Each row, then roughly how far along a hidden order it lies, from 0 to 12:
[ -5 -38 -25   8   0  -9  -1  -6  23   9  22 -14 -11   0 -17 -19 -23 -14
 -12  24  15   3   1   6 -40   6  14  -4]
0
[ -8 -15 -24  15 -12   6 -21   4  30  -2  -3 -16 -14  -2  -4 -20 -15   0
   9   9  -4  -1 -11 -15 -10   4  10  31]
2
[ -2  -7  -1  30 -36   1 -22  18  30   7  14  14  -6 -15   2   4  -2   4
   9   2   4  -5 -15   5 -36  19  -7  29]
5
[  8   8   6  -2  -5   3  -7  -5  -5   5  -1  13  -4  -7  16  12  -2   6
  -8 -23  -5  -1  27  12   0  -8  -7  -7]
8
[ -7   1 -16 -19  18  -1  11   1 -10  -5 -23 -23   8  17 -12 -31  -9 -10
  -9   2  -4   4  -4 -14  61   2  10 -24]
7
[ -1  39  18  12 -25   6 -16   8 -11  -4 -16  16  -1  -5  16  -5   8   5
  -5 -30  -3   1  11   2  26  15 -10  -4]
12
[ -1  10 -14 -12  18   0  12 -16 -19  -2 -12  -8  -4  10  -2 -20  -8  -9
 -22 -14   3   6  24   3  32  -3   8 -36]
8
[ -4 -24 -25   5   2   0  -9   7  27   5  -2 -18  -4   0  -7 -15 -18  -5
   5  17  -5  -1 -17 -10  -8   2   8  12]
1
